In the rows, zero is written as 128.
Each row of numbers stands for one object and depends on some of the facts below. Use the named rows to name the rest.

Facts:
j346 -klale-> a; j944 -klale-> b; j107 -klale-> b; j98 -klale-> a; j16 -klale-> a; j853 -klale-> a; j504 -klale-> a; j790 -klale-> a
j949 -klale-> b; j492 -klale-> b; j449 -klale-> a; j250 -klale-> a; j437 -klale-> a; j900 -klale-> a; j708 -klale-> a; j76 -klale-> a
j743 -klale-> a; j669 -klale-> a; j314 -klale-> a; j725 -klale-> a; j804 -klale-> a; j384 -klale-> a; j124 -klale-> a; j664 -klale-> b
j998 -klale-> a; j625 -klale-> a; j629 -klale-> b; j12 -klale-> b; j405 -klale-> b; j597 -klale-> a; j642 -klale-> b; j967 -klale-> a
j3 -klale-> a; j622 -klale-> a; j70 -klale-> a; j808 -klale-> a; j360 -klale-> b; j836 -klale-> a; j674 -klale-> a; j627 -klale-> a
j922 -klale-> b; j155 -klale-> a; j755 -klale-> a; j783 -klale-> a; j752 -klale-> a; j264 -klale-> a; j335 -klale-> a; j786 -klale-> b
j983 -klale-> a; j938 -klale-> b; j286 -klale-> b; j521 -klale-> a; j302 -klale-> b; j489 -klale-> b; j150 -klale-> a; j821 -klale-> a
j209 -klale-> a; j828 -klale-> a; j450 -klale-> a; j139 -klale-> a; j385 -klale-> a; j912 -klale-> a; j545 -klale-> a; j636 -klale-> b
j994 -klale-> b; j819 -klale-> b; j939 -klale-> a; j523 -klale-> a; j136 -klale-> a; j720 -klale-> a; j348 -klale-> a; j656 -klale-> a
j514 -klale-> a; j423 -klale-> a; j407 -klale-> a; j414 -klale-> a; j56 -klale-> a; j260 -klale-> b; j387 -klale-> b; j212 -klale-> a
j289 -klale-> b; j279 -klale-> a; j69 -klale-> a; j349 -klale-> a; j194 -klale-> a; j312 -klale-> b; j460 -klale-> a; j253 -klale-> a
j153 -klale-> a; j772 -klale-> a; j92 -klale-> b; j750 -klale-> a; j595 -klale-> a; j294 -klale-> b; j946 -klale-> b; j230 -klale-> a
j134 -klale-> a; j995 -klale-> a; j85 -klale-> a; j914 -klale-> a; j670 -klale-> a; j283 -klale-> a; j26 -klale-> b; j258 -klale-> a
j181 -klale-> b; j839 -klale-> b; j989 -klale-> a; j466 -klale-> a; j883 -klale-> a; j110 -klale-> b; j775 -klale-> a; j351 -klale-> a
j462 -klale-> a; j799 -klale-> a; j272 -klale-> a; j736 -klale-> a; j177 -klale-> a; j554 -klale-> a; j331 -klale-> a; j201 -klale-> a
j608 -klale-> b; j493 -klale-> a; j434 -klale-> a; j156 -klale-> b; j680 -klale-> a; j430 -klale-> a; j116 -klale-> b; j827 -klale-> a
j478 -klale-> a; j550 -klale-> b; j915 -klale-> a; j222 -klale-> a; j274 -klale-> b; j764 -klale-> a; j261 -klale-> a; j370 -klale-> a
j693 -klale-> b; j986 -klale-> a; j173 -klale-> a; j278 -klale-> a; j882 -klale-> a; j781 -klale-> a; j580 -klale-> b; j982 -klale-> a
j35 -klale-> a; j954 -klale-> a; j361 -klale-> a; j398 -klale-> b; j74 -klale-> b; j771 -klale-> a; j984 -klale-> a; j233 -klale-> b
j388 -klale-> a; j368 -klale-> a; j518 -klale-> a; j909 -klale-> a; j40 -klale-> b; j456 -klale-> a; j843 -klale-> a; j442 -klale-> b
j474 -klale-> b; j557 -klale-> a; j248 -klale-> a; j814 -klale-> a; j525 -klale-> a; j284 -klale-> b; j307 -klale-> b; j700 -klale-> b
j522 -klale-> b; j415 -klale-> b; j864 -klale-> a; j138 -klale-> b; j773 -klale-> b; j956 -klale-> a; j339 -klale-> a; j599 -klale-> a
j552 -klale-> a; j591 -klale-> b; j971 -klale-> a; j532 -klale-> a; j735 -klale-> a; j105 -klale-> a; j461 -klale-> a; j266 -klale-> b
j326 -klale-> a; j751 -klale-> a; j820 -klale-> b; j511 -klale-> a; j204 -klale-> a; j366 -klale-> a; j965 -klale-> b; j897 -klale-> a
j542 -klale-> a; j367 -klale-> b; j477 -klale-> a; j944 -skaskan-> j177; j944 -skaskan-> j442; j107 -skaskan-> j253; j107 -skaskan-> j384; j107 -skaskan-> j755
j107 -skaskan-> j954; j98 -skaskan-> j56; j98 -skaskan-> j16; j504 -skaskan-> j642; j504 -skaskan-> j622; j790 -skaskan-> j814; j790 -skaskan-> j264; j790 -skaskan-> j938
j790 -skaskan-> j843; j790 -skaskan-> j557; j790 -skaskan-> j74; j790 -skaskan-> j230; j449 -skaskan-> j233; j449 -skaskan-> j664; j250 -skaskan-> j312; j250 -skaskan-> j209
j250 -skaskan-> j627; j250 -skaskan-> j965; j76 -skaskan-> j70; j76 -skaskan-> j525; j76 -skaskan-> j914; j743 -skaskan-> j967; j743 -skaskan-> j155; j743 -skaskan-> j965
j725 -skaskan-> j814; j725 -skaskan-> j474; j804 -skaskan-> j414; j804 -skaskan-> j116; j804 -skaskan-> j407; j804 -skaskan-> j669; j804 -skaskan-> j69; j998 -skaskan-> j233
j998 -skaskan-> j735; j998 -skaskan-> j346; j998 -skaskan-> j150; j405 -skaskan-> j204; j405 -skaskan-> j771; j405 -skaskan-> j656; j405 -skaskan-> j956; j808 -skaskan-> j514
j808 -skaskan-> j124; j360 -skaskan-> j70; j335 -skaskan-> j771; j335 -skaskan-> j294; j983 -skaskan-> j982; j983 -skaskan-> j820; j983 -skaskan-> j608; j286 -skaskan-> j415
j286 -skaskan-> j279; j521 -skaskan-> j542; j521 -skaskan-> j773; j521 -skaskan-> j625; j521 -skaskan-> j853; j450 -skaskan-> j110; j450 -skaskan-> j909; j450 -skaskan-> j456
j450 -skaskan-> j477; j450 -skaskan-> j385; j139 -skaskan-> j608; j139 -skaskan-> j669; j994 -skaskan-> j233; j994 -skaskan-> j764; j994 -skaskan-> j12; j939 -skaskan-> j625
j939 -skaskan-> j456; j939 -skaskan-> j946; j939 -skaskan-> j755; j523 -skaskan-> j370; j523 -skaskan-> j708; j523 -skaskan-> j771; j523 -skaskan-> j965; j260 -skaskan-> j278
j260 -skaskan-> j370; j260 -skaskan-> j554; j260 -skaskan-> j984; j387 -skaskan-> j938; j387 -skaskan-> j302; j349 -skaskan-> j489; j349 -skaskan-> j367; j349 -skaskan-> j755
j194 -skaskan-> j836; j194 -skaskan-> j110; j194 -skaskan-> j3; j194 -skaskan-> j134; j194 -skaskan-> j708; j194 -skaskan-> j752; j194 -skaskan-> j69; j460 -skaskan-> j736
j460 -skaskan-> j525; j153 -skaskan-> j751; j153 -skaskan-> j26; j153 -skaskan-> j922; j772 -skaskan-> j136; j772 -skaskan-> j771; j772 -skaskan-> j69; j772 -skaskan-> j984
j772 -skaskan-> j222; j750 -skaskan-> j92; j595 -skaskan-> j773; j595 -skaskan-> j946; j670 -skaskan-> j85; j670 -skaskan-> j814; j283 -skaskan-> j70; j283 -skaskan-> j278
j283 -skaskan-> j674; j258 -skaskan-> j636; j258 -skaskan-> j820; j258 -skaskan-> j326; j258 -skaskan-> j26; j258 -skaskan-> j897; j839 -skaskan-> j674; j839 -skaskan-> j642
j839 -skaskan-> j597; j839 -skaskan-> j348; j839 -skaskan-> j346; j989 -skaskan-> j492; j466 -skaskan-> j289; j466 -skaskan-> j995; j775 -skaskan-> j995; j775 -skaskan-> j736
j775 -skaskan-> j138; j775 -skaskan-> j557; j351 -skaskan-> j883; j351 -skaskan-> j492; j351 -skaskan-> j136; j462 -skaskan-> j367; j799 -skaskan-> j636; j799 -skaskan-> j138
j331 -skaskan-> j26; j331 -skaskan-> j74; j201 -skaskan-> j781; j201 -skaskan-> j155; j201 -skaskan-> j821; j493 -skaskan-> j348; j156 -skaskan-> j85; j156 -skaskan-> j736
j156 -skaskan-> j56; j156 -skaskan-> j771; j680 -skaskan-> j150; j430 -skaskan-> j965; j827 -skaskan-> j326; j827 -skaskan-> j557; j478 -skaskan-> j289; j478 -skaskan-> j938
j478 -skaskan-> j3; j478 -skaskan-> j629; j478 -skaskan-> j545; j478 -skaskan-> j900; j478 -skaskan-> j434; j550 -skaskan-> j783; j550 -skaskan-> j965; j550 -skaskan-> j828
j550 -skaskan-> j302; j915 -skaskan-> j136; j915 -skaskan-> j272; j915 -skaskan-> j274; j915 -skaskan-> j755; j261 -skaskan-> j982; j261 -skaskan-> j253; j261 -skaskan-> j492
j261 -skaskan-> j74; j261 -skaskan-> j150; j693 -skaskan-> j70; j693 -skaskan-> j264; j693 -skaskan-> j314; j693 -skaskan-> j272; j693 -skaskan-> j477; j173 -skaskan-> j912
j173 -skaskan-> j914; j173 -skaskan-> j222; j882 -skaskan-> j339; j882 -skaskan-> j674; j580 -skaskan-> j155; j361 -skaskan-> j474; j388 -skaskan-> j366; j388 -skaskan-> j415
j388 -skaskan-> j786; j388 -skaskan-> j477; j388 -skaskan-> j150; j518 -skaskan-> j289; j518 -skaskan-> j423; j518 -skaskan-> j415; j518 -skaskan-> j230; j40 -skaskan-> j629
j40 -skaskan-> j69; j284 -skaskan-> j370; j284 -skaskan-> j821; j284 -skaskan-> j853; j307 -skaskan-> j442; j307 -skaskan-> j783; j307 -skaskan-> j900; j700 -skaskan-> j134
j700 -skaskan-> j735; j700 -skaskan-> j16; j700 -skaskan-> j92; j522 -skaskan-> j368; j522 -skaskan-> j398; j522 -skaskan-> j557; j522 -skaskan-> j274; j864 -skaskan-> j781
j864 -skaskan-> j212; j599 -skaskan-> j209; j599 -skaskan-> j669; j599 -skaskan-> j656; j552 -skaskan-> j209; j552 -skaskan-> j783; j591 -skaskan-> j912; j591 -skaskan-> j70
j591 -skaskan-> j233; j591 -skaskan-> j554; j591 -skaskan-> j56; j591 -skaskan-> j514; j591 -skaskan-> j669; j591 -skaskan-> j230; j591 -skaskan-> j819; j971 -skaskan-> j986
j971 -skaskan-> j302; j532 -skaskan-> j248; j532 -skaskan-> j982; j532 -skaskan-> j664; j105 -skaskan-> j514; j105 -skaskan-> j35; j105 -skaskan-> j965; j461 -skaskan-> j134
j461 -skaskan-> j437; j266 -skaskan-> j814; j266 -skaskan-> j674; j266 -skaskan-> j456; j266 -skaskan-> j897; j511 -skaskan-> j3; j511 -skaskan-> j720; j511 -skaskan-> j181
j511 -skaskan-> j949

Named rows:
j76: [142 143 105  98 135 134 136 147  79 101 135 144 116 114 117 143 129  80
 115  57  95 116  86 148  88 121]
j597: [144 122 123 120 126 125 124 135 111 127 129 130 106 124 134 129 114 146
 129 132 128 118 142 136 171 132]
j107: [ 99 146 132 130 172 144 129 123 196 137 157 140 132 145 133 120 124 111
 113 187 145 149 107 108  33 122]
j136: [153 138 101 123 140 124 116 119 150 111 153 131  70 123 135 124 136 152
 118 110 123 130 129 138 164 134]
j949: [112 128 154 127 124 134 120 137 151 122 138 125 141 131 143 134 110 135
 155 200 117 133 133 129 155 124]
j434: [142 128 128 129 124 124 124 136 115 126 123 129 102 119 132 131 122 143
 130 120 131 124 142 135 176 131]
j882: [145 118 143 108 154 126 130 135 120 146 135 127 142 135 123 126 108 111
 106  95 132 115 106 126  73 127]
j828: [138 124 127 131 127 124 127 136 110 117 130 129 101 125 127 131 129 149
 129 137 132 124 133 139 177 131]
j669: [146 124 138 123  81 115 138 106  84 155 119 139 100 115 124 123 123 103
 145 151 108 132 133 176 164 130]
j986: [142 124 130 133 126 124 124 140 116 118 131 129  98 120 133 129 124 147
 127 122 133 124 137 135 172 131]
j312: [109 126 153 131 122 136 126 134 138 119 139 124 143 135 138 133 116 136
 155 211 118 130 129 136 152 124]
j965: [ 93 125 160 141 135 128 131 128 123  83 144 118 181 167 112 145 170 148
 137 246 132 127  96 138 207 123]
j680: [108 119  50 117 190 130 133 148 138 104 117 125 191 131 112  98 173 120
  93  68 135 123 147 107  40 123]
j827: [115 122 114 150  94 147 157 123 120 138 111 119 103 127 115 134 158 115
 126  44 145 129 115 115  71 127]
j388: [112 129  68 123 188 130 131 153 133 104 117 126 170 124 115 108 160 121
  92  64 136 128 142 101  55 122]
j642: [115 120 159 121 133 133 120 141 144 129 137 124 149 134 145 130  96 135
 151 198 121 128 138 131 147 125]
j843: [141 122 120 125 119 129 128 134 112 123 126 126  99 125 131 131 123 147
 132 118 131 118 141 138 170 132]
j26: [109 115 143 132 105 147 139 133 154 123 140 117 107 140 139 120 126 127
 164 169 124 132 128 142 154 123]
j954: [140 129 120 123 131 127 127 131 123 123 132 134  92 126 135 129 117 146
 125 131 137 121 141 136 172 134]

Name these rows:
No name comes twice in this set of rows, the named rows included.
[131 138 148 156 132 116 126 141 133 143 124 124 118 109 116 123 145 121
 108  63 133 156 116 103  75 125] | j478
[102 135 164 141 135 131 131 131 157 141 136 126 161 133 126 125 130 104
 130 169 125 152 106 116  57 118] | j944
[117 149 171 142 120 115 111 108 176 150 141 122 166 119 129 121 133  96
 135 141 105 165 104 112  56 120] | j40
[101 119  62 114 176 125 133 141 105 122  84 133 237 125 110 109 147 102
  97  98 129 115 165 100  33 124] | j998
[ 96 138 142 133  98 133 111  86 141 122 114 106 224 127 117 161 150 120
 151 129  83 112 115  99  32 131] | j156
[142 132 113 118 112 131 127 139 102 105 127 133  99 116 133 141 123 136
 135 105 116 111 130 141 178 131] | j525
[133 123 109 123 136 123 121 136 104 127 109 132 146 119 131 127 120 143
 128 137 129 116 160 123 164 132] | j735
[ 79 125 129 127 138 135 137 128 126 138 100 133 236 134 121 124 127  90
 136 178 118 129 139 111  30 118] | j994
[119 129  97 121 162 142 122 139 199  88 171 116  97 140 142  99 151 139
 140 147 111 136 126 144 145 123] | j492
[140 127  97 123 141 130 128 135 136 113 137 130  91 128 133 120 129 148
 122 119 139 123 143 138 157 131] | j253
[145 128 128 125 105 120 125 114 103 130 124 131 107 121 128 129 129 135
 136 135 118 123 138 150 168 133] | j656
[124 130 124 141 122 115 139 108 138 126 116 124 171 163 103 127 170 103
  90  84 179 148  91 110 162 122] | j743
[110 132 123 140 137 122 146 116  89 107 123 128 179 153  93 137 187 115
 100 135 144 125  86 127 113 127] | j105
[116 101 186 126 127 138 123 136 146 140 138 108 164 144 142 133  92 153
 164 197 120 108 136 126 136 129] | j474
[125 132 142 151 149 123 134 141 124 129 134 124 124 123 110 122 159 124
 103  99 139 145 103 113  78 125] | j971

Now the same objects, written a new way:
Some objects and their rows:
j70: [109 133 138 130 131 142 126 128 132 122 130 119 123 135  98 137 122 135
 135 127 113 144 134 114 136 139 145 106 126 136]
j783: [110 151 127 140 131 135 143 111 124 111 100 140 108 145  98 129 112 117
 106 108 107 127 159 138 136 125 144 113 129 123]
j743: [140 134 107 136 125 108 149 118 120 139 109 133 127 139 136 143 130 153
 137 149 164 129 159 145 135 116 116  84 167 127]
j368: [107 133 145 136 135 141 116 129 125 128 133 121 132 133  96 121 127 132
 114 136 107 147 126 113 134 138 132 108 118 132]
j720: [137 113 148 137 130 169 109 134 102 139 129  92 134 111  92  92 129 115
 117  95 118 165 139 173 134 192 133 100 132 151]
j264: [108 132 141 131 132 142 124 128 127 124 129 119 127 135  97 129 124 134
 123 130 110 146 131 116 134 139 140 109 124 134]
j385: [108 130 145 131 132 138 120 127 130 124 133 114 132 126  97 129 124 133
 127 124 111 150 133 121 134 148 142  99 123 136]
j134: [115 124 143 126 126 151 127 136 133 124 128 104 122 133  99 128 128 141
 146 123 118 149 134 123 136 160 153 103 126 144]
j599: [136 135 101 140 141 119 153 124 143 132  99 134 111 151 142 122 136 153
 137 156 151 118 147 137 142 116 128 103 167 127]
j897: [113 128 145 134 136 148 113 128 118 131 134 121 125 134  98 127 121 129
 118 137 112 150 123 111 134 135 130 117 126 135]
j736: [111 133 143 131 131 147 123 130 126 126 128 120 124 138  96 128 126 137
 127 134 113 145 131 111 136 139 141 113 123 136]
j984: [107 134 142 129 126 140 129 126 131 121 126 118 124 134  97 136 124 137
 134 128 116 145 138 117 135 141 146 104 122 135]
j279: [110 129 143 131 132 148 121 133 130 126 128 116 124 137  98 126 126 136
 129 132 110 146 129 114 135 145 143 114 121 138]
j708: [111 133 142 131 123 144 128 129 125 121 124 114 126 132  93 131 124 136
 132 120 117 145 141 125 134 147 147 101 123 137]
j35: [106 142 135 130 118 139 138 125 128 117 116 125 117 145  95 147 119 139
 133 122 117 133 149 119 133 131 150 107 121 132]
j922: [159 111 162 123 103 160  70 154  70 151 176 144 147 118 129 120 125  93
  77 131 109 111  76 118 101 106  80 250  72 121]
j284: [163 119 112 114  99  91 127 129 116 136 145 142 156 103 179 136 139 118
 133 119 163  98 117 152 104 102  97 169 114 115]
j40: [169 116 103 116 112 112 129 139 129 135 130 140 136 120 185 110 142 114
 127 119 151  86 112 156 113 113 106 193 118 117]
j181: [164 104 148 113  96 155  94 145  91 133 153 107 152  89 130  97 132  83
 108  65 120 122 108 184 104 173 117 194  79 137]

Name these rows:
No name comes twice in this set of rows, the named rows included.
[141 122 146 112 101 134 100 142 111 124 158 136 144 114 136 130 127  98
 111 107 111 104  95 123 105 119 116 210  71 120] | j74
[153 111 126 150 154 148 107 142  98 169 131 135 121 143 137 101 139 140
  98 190 147 137 109 127 136 109  81 143 168 129] | j153
[128 130 164 126  75 123 108 123  52 146 156 111 169 106  69 198 110 141
 139 116 158 173 166 139 112 139 103  65 122 140] | j212
[136 124 110 139 149 128 138 132 138 145 116 130 117 146 146 114 140 154
 134 170 149 131 127 124 140 119 116 111 167 130] | j983
[162 116 111 117 119 106 118 138 127 140 143 145 145 113 185 110 143 114
 117 136 146  89  99 139 110 102  96 194 112 113] | j522
[142 115 105 130 142 133 147 138 154 139 112 105 114 142 148 118 148 166
 172 157 159 135 130 134 143 148 143  94 170 144] | j750
[148 120 109 116 121  83 124 124 140 131 143 147 160 101 192 111 147 111
 117 130 143  95 101 136 106 101  99 166 110 108] | j107
[133 121 139  99  93 132 117 146 136 111 156 128 130 125 140 152 127 120
 152 108 117  99  97 102 110 119 146 208  70 126] | j12
[144 119 150 114 101 140  94 148 102 133 163 137 144 117 134 127 129  97
 106 112 113 106  91 121 103 115 109 222  73 121] | j636
[126 128 108 139 151 108 141 121 149 138 117 129 132 131 147 111 141 149
 128 159 144 133 132 130 138 121 118  85 165 125] | j915
[124 130 106 138 153  97 137 115 146 136 117 132 141 118 148 112 140 144
 127 152 147 141 136 133 135 124 112  68 165 124] | j939
[145 120 111 140 155 128 134 130 131 150 116 129 118 136 151 108 137 143
 127 164 148 135 125 132 139 121 110 110 175 128] | j725
[142 122 140 112 100 135 108 139 112 119 151 134 138 111 138 127 124  96
 112  93 111 101 106 137 106 125 124 208  73 122] | j289
[142 111 139 101  91 139 110 149 129 118 156 114 139 115 140 136 133 116
 151  96 123 107 100 127 108 142 143 197  74 133] | j92
[105 136 105 141 165  71 142 100 166 126 113 133 158 104 156  98 145 140
 113 149 134 141 137 133 134 122 110  44 160 114] | j349

